Here is a tiny trained network, its code and every weight. The questions are about switching its units off for an input and a class, where a switched-off unit gives its printed mean instead of its output.

import numpy as np


def w(rows, s, z=0):
    codes = np.array(rows[::2]) - 128.0
    scale = np.full(codes.shape[1], s)
    scale[-1] = z or s
    return codes * scale


def norm(h):
    return h / np.sqrt((h * h).mean(-1, keepdims=True) + 1e-5)


def f(y):
    return np.maximum(y, 0)


def log_softmax(a):
    a = a - a.max(-1, keepdims=True)
    return a - np.log(np.exp(a).sum(-1, keepdims=True))


def net(x, mask):
    res = np.array(x, float).reshape(1, 5) / 4 @ E
    u = 0
    for l in range(4):
        y = f(norm(res) @ A[l][:, :-1].T + A[l][:, -1])
        res = res + np.where(mask[u : u + 7], y, B[l][:, -1]) @ B[l][:, :-1]
        u += 7
    return log_softmax(norm(res)[-1] @ U[:, :-1].T + U[:, -1])


A, B = {}, {}
E = w([
[129,57,150,223,111],'x0',
[12,186,160,188,92],'x1',
[70,134,76,128,84],'x2',
[85,110,254,81,233],'x3',
[96,147,163,116,58],'x4',
],0.0068)
A[0] = w([
[228,123,227,76,95,42],'0.n1',
[73,107,148,181,14,176],'0.n2',
[103,90,175,119,205,159],'0.n3',
[105,69,128,109,37,95],'0.n4',
[136,157,177,5,141,96],'0.n5',
[48,248,77,190,109,121],'0.n6',
[92,41,151,156,119,1],'0.n7',
],0.018,0.0045)
B[0] = w([
[198,121,125,129,239,205],'0.n1',
[125,146,112,139,14,244],'0.n2',
[155,135,161,140,244,229],'0.n3',
[146,239,109,149,112,176],'0.n4',
[51,144,110,8,120,231],'0.n5',
[117,250,47,171,193,252],'0.n6',
[198,131,173,120,27,161],'0.n7',
],0.019,0.011)
A[1] = w([
[113,89,126,163,56,100],'1.n1',
[138,52,131,159,111,111],'1.n2',
[100,111,127,147,119,51],'1.n3',
[190,22,132,168,113,116],'1.n4',
[251,89,87,128,115,144],'1.n5',
[120,80,110,188,92,3],'1.n6',
[106,125,169,225,96,124],'1.n7',
],0.02,0.0024)
B[1] = w([
[55,198,13,52,166,168],'1.n1',
[155,103,176,183,122,138],'1.n2',
[106,133,133,156,137,128],'1.n3',
[210,106,154,241,90,177],'1.n4',
[231,4,134,206,65,255],'1.n5',
[141,184,78,144,134,144],'1.n6',
[50,254,179,19,188,199],'1.n7',
],0.013,0.0064)
A[2] = w([
[28,77,136,176,92,22],'2.n1',
[52,65,154,154,120,57],'2.n2',
[45,47,159,168,93,60],'2.n3',
[57,84,139,251,77,1],'2.n4',
[66,65,174,146,93,17],'2.n5',
[22,98,156,164,109,33],'2.n6',
[44,90,152,180,110,59],'2.n7',
],0.018,0.0021)
B[2] = w([
[150,170,205,111,25,128],'2.n1',
[160,140,53,131,183,128],'2.n2',
[141,160,155,60,138,147],'2.n3',
[117,161,250,172,113,251],'2.n4',
[162,141,170,154,172,135],'2.n5',
[176,157,69,110,134,130],'2.n6',
[162,124,125,246,114,128],'2.n7',
],0.02,0.0014)
A[3] = w([
[5,111,112,173,132,106],'3.n1',
[84,76,187,18,94,109],'3.n2',
[54,154,76,121,45,109],'3.n3',
[73,79,127,87,81,3],'3.n4',
[88,104,124,149,115,78],'3.n5',
[109,114,132,143,122,83],'3.n6',
[132,126,25,78,151,204],'3.n7',
],0.022,0.0021)
B[3] = w([
[214,91,20,39,167,155],'3.n1',
[3,42,158,160,52,175],'3.n2',
[135,155,6,97,78,243],'3.n3',
[152,99,206,113,143,132],'3.n4',
[169,181,157,172,100,128],'3.n5',
[148,143,137,102,122,129],'3.n6',
[165,133,196,214,58,246],'3.n7',
],0.017,0.012)
U = w([
[45,83,183,82,88,74],'0',
[208,48,148,188,102,87],'1',
[129,143,155,101,253,117],'2',
[126,213,38,137,37,251],'3',
],0.013,0.0014)

Each question gives the input, the list of numbers given to net, and the class t.
The units are the neurons (one row each of A and B). Each row of codes is followed by its name. A weight is (code - 128) times the scale printed after its matrix; where a second scale follows, it is the last column's (A, B and U).
mask holds one flag per neuron, layer by layer. A switched-off neuron (its flag False) gives its mean, the last column of its row in B, instead of its output. The means were averaged over made-up inputs and are rounded, as every weight is.
A unit's drop is (log p(t) with every unit on - log p(t) with that unit switched off) / (log p(t) with every unit on - log p(t) with every unit switched off).
The circuit of an input: a set's keep is (log p(t) with only the set's units on - log p(t) with every unit switched off) / (log p(t) with every unit on - log p(t) with every unit switched off). Starting from the 12 units with the biggest drops (on a tie, the unit counted first), units are removed one at a time, each time the one whose removal leaves the highest keep (on an exact tie, the one counted first), for as long as the keep stays at least 0.8.
circuit, biggest first: the units of the circuit, biggest drop first
top k neurons: the k neurons with the biggest drops, biggest first
top k neurons in layer l: the k neurons of layer l with the biggest drops, biggest first
drop of u: that unit's drop, to one decimal
input [-8,-5,-5,5,3], class 2: circuit, biggest first => (0.n2)
input [-4,-8,-1,7,5], class 2: top 2 neurons => (0.n1 0.n3)
input [-4,-8,-1,5,1], class 2: top 3 neurons => (0.n1 0.n3 0.n2)
input [-1,-8,0,2,4], class 2: top 2 neurons => (0.n1 0.n2)
input [-4,4,-4,4,-3], class 2: top 2 neurons => (0.n3 0.n2)
input [-1,0,5,5,-3], class 0: circuit, biggest first => (0.n6 3.n2)
input [3,0,-4,0,-3], class 1: circuit, biggest first => (0.n5 0.n6)
input [-4,-1,7,8,1], class 0: circuit, biggest first => (3.n2 0.n6)
input [7,4,-7,2,-1], class 1: top 2 neurons => (0.n6 0.n7)
input [1,7,8,8,-2], class 2: top 3 neurons => (0.n3 0.n5 3.n3)
input [-7,-5,2,1,-1], class 0: top 2 neurons in layer 0 => (0.n5 0.n6)
input [-7,-6,-1,0,5], class 0: top 3 neurons => (0.n5 3.n2 0.n6)
input [1,-2,6,5,5], class 0: top 4 neurons => (0.n6 3.n2 0.n5 0.n3)
input [7,-1,-5,7,7], class 1: circuit, biggest first => (0.n6)
input [2,-5,5,5,7], class 2: top 3 neurons => (0.n1 0.n3 0.n4)
input [-4,-4,8,6,-3], class 0: top 3 neurons => (0.n5 3.n2 0.n6)
input [-5,-4,5,-5,-8], class 1: top 3 neurons => (0.n2 0.n5 0.n6)
input [7,-2,0,7,-1], class 1: top 3 neurons => (0.n7 0.n6 0.n5)
input [8,-5,-3,8,-8], class 1: top 3 neurons => (0.n6 0.n5 0.n7)
input [6,-8,-5,0,-7], class 1: top neuron => (0.n6)
input [2,-5,-1,-6,2], class 1: top 2 neurons => (0.n5 1.n5)
input [-8,-4,5,3,-5], class 0: drop of 0.n6 => 0.1
input [-3,-6,-2,-5,-2], class 1: drop of 1.n1 => 0.0
input [0,0,-4,3,2], class 2: drop of 0.n1 => 0.1
input [7,-5,-3,4,2], class 1: drop of 0.n7 => 0.1
